Below is a small trained network, with its code and all its weights. Each question gives an input and a target symbol and asks what happens when units are switched off, that is, made to give their printed mean instead of their output.

import numpy as np


def w(rows, s, z=0):
    codes = np.array(rows[::2]) - 128.0
    scale = np.full(codes.shape[1], s)
    scale[-1] = z or s
    return codes * scale


def f(y):
    return y / 2 * (1 + np.tanh(0.7978845608 * (y + 0.044715 * y**3)))


def softmax(a):
    e = np.exp(a - a.max(-1, keepdims=True))
    return e / e.sum(-1, keepdims=True)


def log_softmax(a):
    a = a - a.max(-1, keepdims=True)
    return a - np.log(np.exp(a).sum(-1, keepdims=True))


def net(x, mask):
    ids = ['ΛΦΨβεζηθ'.index(c) for c in x.split()]
    T = len(ids)
    res = E[ids] + P[:T]
    u = 0
    for l in range(2):
        q, k, v = (res @ M[l].T for M in (Q, K, V))
        z = softmax(np.where(np.tri(T) > 0, q @ k.T / 4**0.5, -1e9)) @ v
        res = res + np.where(mask[u], z, O[l][:, -1]) @ O[l][:, :-1]
        u += 1
        y = f(res @ A[l][:, :-1].T + A[l][:, -1])
        res = res + np.where(mask[u : u + 4], y, B[l][:, -1]) @ B[l][:, :-1]
        u += 4
    return log_softmax(res[-1] @ U[:, :-1].T + U[:, -1])


Q, K, V, O, A, B = {}, {}, {}, {}, {}, {}
E = w([
[146,132,80,167,2],'Λ',
[168,99,166,111,111],'Φ',
[149,162,170,178,137],'Ψ',
[133,81,69,195,210],'β',
[114,74,139,70,135],'ε',
[85,132,165,115,178],'ζ',
[45,211,125,193,115],'η',
[28,115,73,77,101],'θ',
],0.0079)
P = w([
[108,39,132,201,191],'0',
[144,133,85,133,197],'1',
[104,73,153,168,146],'2',
[145,155,87,115,179],'3',
[99,111,182,127,93],'4',
[141,176,93,99,150],'5',
[91,143,187,100,44],'6',
[134,199,94,79,127],'7',
[79,166,186,81,3],'8',
],0.0064)
Q[0] = w([
[5,214,73,53,190],'0.h0',
[53,56,173,46,158],'0.h0',
[103,192,155,192,190],'0.h0',
[133,195,231,166,105],'0.h0',
],0.029)
K[0] = w([
[2,156,122,108,168],'0.h0',
[113,88,171,42,172],'0.h0',
[116,181,150,187,166],'0.h0',
[149,182,204,160,134],'0.h0',
],0.037)
V[0] = w([
[102,145,134,117,92],'0.h0',
[54,168,194,78,10],'0.h0',
[97,140,165,120,60],'0.h0',
[36,164,206,105,3],'0.h0',
],0.0049)
O[0] = w([
[112,102,116,151,160,150],'0.h0',
[137,63,2,216,202,209],'0.h0',
[136,97,74,176,144,176],'0.h0',
[123,43,6,240,189,248],'0.h0',
],0.0038,0.0011)
A[0] = w([
[56,168,174,89,23,151],'0.n0',
[228,134,53,84,233,124],'0.n1',
[156,159,175,41,2,3],'0.n2',
[173,233,88,54,138,163],'0.n3',
],0.017,0.0027)
B[0] = w([
[54,105,213,97,7,205],'0.n0',
[80,196,150,48,76,187],'0.n1',
[103,203,142,96,96,171],'0.n2',
[131,214,34,101,209,250],'0.n3',
],0.013,0.0019)
Q[1] = w([
[104,72,92,134,167],'1.h0',
[99,239,69,11,155],'1.h0',
[105,170,51,146,86],'1.h0',
[69,252,82,16,100],'1.h0',
],0.02)
K[1] = w([
[102,112,134,108,210],'1.h0',
[7,136,57,202,112],'1.h0',
[151,166,56,131,106],'1.h0',
[65,139,6,163,31],'1.h0',
],0.016)
V[1] = w([
[117,132,151,114,150],'1.h0',
[110,152,91,211,76],'1.h0',
[251,109,97,98,74],'1.h0',
[167,229,182,214,130],'1.h0',
],0.016)
O[1] = w([
[127,115,161,119,147,150],'1.h0',
[133,188,92,225,80,127],'1.h0',
[208,109,28,69,72,3],'1.h0',
[251,140,187,176,111,156],'1.h0',
],0.015,0.005)
A[1] = w([
[156,130,137,56,136,137],'1.n0',
[133,181,190,28,44,2],'1.n1',
[157,12,42,210,249,182],'1.n2',
[212,152,138,83,153,46],'1.n3',
],0.014,0.006)
B[1] = w([
[149,80,172,175,116,223],'1.n0',
[23,131,26,245,70,230],'1.n1',
[125,252,160,246,143,254],'1.n2',
[164,83,72,116,244,181],'1.n3',
],0.018,0.005)
U = w([
[197,187,39,85,115,158],'Λ',
[136,89,98,177,171,55],'Φ',
[176,122,110,92,200,120],'Ψ',
[127,98,142,120,184,91],'β',
[81,58,181,150,34,102],'ε',
[157,1,244,52,77,247],'ζ',
[154,198,189,192,158,121],'η',
[62,160,97,48,190,113],'θ',
],0.0046,0.013)

Each question gives the input, a string of symbols that net reads in full, and the target symbol t.
The units are the heads (4 rows each of Q, K, V and O) and the neurons (one row each of A and B). Each row of codes is followed by its name. A weight is (code - 128) times the scale printed after its matrix; where a second scale follows, it is the last column's (O, A, B and U).
mask holds one flag per unit, layer by layer, with each layer's heads first. A switched-off unit (its flag False) gives its mean, the last column of its rows in O or B, instead of its output. The means were averaged over made-up inputs and are rounded, as every weight is.
A unit's drop is (log p(t) with every unit on - log p(t) with that unit switched off) / (log p(t) with every unit on - log p(t) with every unit switched off).
The circuit of an input: a set's keep is (log p(t) with only the set's units on - log p(t) with every unit switched off) / (log p(t) with every unit on - log p(t) with every unit switched off). Starting from all 10 units, units are removed one at a time, each time the one whose removal leaves the highest keep (on an exact tie, the one counted first), for as long as the keep stays at least 0.8.
circuit, biggest first: the units of the circuit, biggest drop first
most important unit: the unit with the biggest drop
k most important neurons: the k neurons with the biggest drops, biggest first
drop of u: that unit's drop, to one decimal
input Φ Φ β Φ η η Ψ η Φ, target ε: circuit, biggest first -> (1.n1, 0.n0)
input θ Λ Λ Φ Φ β, target Λ: circuit, biggest first -> (0.n1, 1.h0)
input η ε θ η ε, target ζ: circuit, biggest first -> (1.n2, 1.n1)
input Ψ ζ Φ Φ ζ ζ, target ζ: most important unit -> 0.n1
input η Φ β Φ Λ Ψ, target Λ: circuit, biggest first -> (1.h0, 0.h0, 0.n3)
input ε Φ η Φ Ψ η Ψ, target ζ: circuit, biggest first -> (0.h0, 1.n1, 1.n2)
input β ε θ ε, target θ: circuit, biggest first -> (1.h0, 0.n1)
input ε η Φ θ θ ε Φ Φ ε, target ε: 2 most important neurons -> (0.n0, 0.n3)
input Φ η η η Λ ζ, target Λ: circuit, biggest first -> (0.n1, 1.h0, 0.h0)
input Φ Φ ζ Λ Φ η η θ, target θ: circuit, biggest first -> (0.n3, 1.h0)
input Φ Φ η η Φ, target ε: 2 most important neurons -> (1.n1, 0.n3)
input Φ Φ Ψ η ζ Λ η, target ζ: 4 most important neurons -> (0.n3, 1.n2, 0.n1, 0.n2)
input η Φ θ ε θ, target ζ: 2 most important neurons -> (0.n0, 0.n3)
input Φ η Λ ζ ε Ψ, target Λ: 2 most important neurons -> (0.n1, 1.n2)
input Φ Φ Φ Ψ Φ Ψ η Φ η, target ζ: 4 most important neurons -> (0.n3, 0.n0, 1.n2, 1.n1)
input Φ Φ Λ θ Ψ ζ ζ Φ Λ, target ζ: most important neuron -> (0.n0)
input Φ ζ Ψ ε, target ε: 2 most important neurons -> (1.n1, 0.n1)
input η Φ ζ Ψ Λ Ψ ε ε Ψ, target ε: 3 most important neurons -> (0.n0, 1.n1, 0.n3)
input Φ β Φ Ψ Ψ Φ, target Φ: 3 most important neurons -> (1.n1, 1.n3, 0.n3)
input η Φ ε θ η θ Φ Φ ε, target ζ: most important unit -> 0.h0
input η Φ Λ ζ, target Λ: 2 most important neurons -> (0.n1, 0.n3)
input Ψ ζ Φ Ψ Φ ζ Φ β ζ, target ε: 4 most important neurons -> (0.n0, 0.n3, 1.n1, 1.n3)
input Φ ζ β Ψ Φ, target ζ: 3 most important neurons -> (0.n1, 1.n2, 1.n0)
input Λ Φ Ψ ε, target Λ: drop of 1.h0 -> 0.9
input ζ Φ Ψ Φ θ Φ η Λ, target Λ: drop of 0.h0 -> 0.5
input η η Φ θ Φ ζ Φ β, target θ: drop of 1.h0 -> 0.7
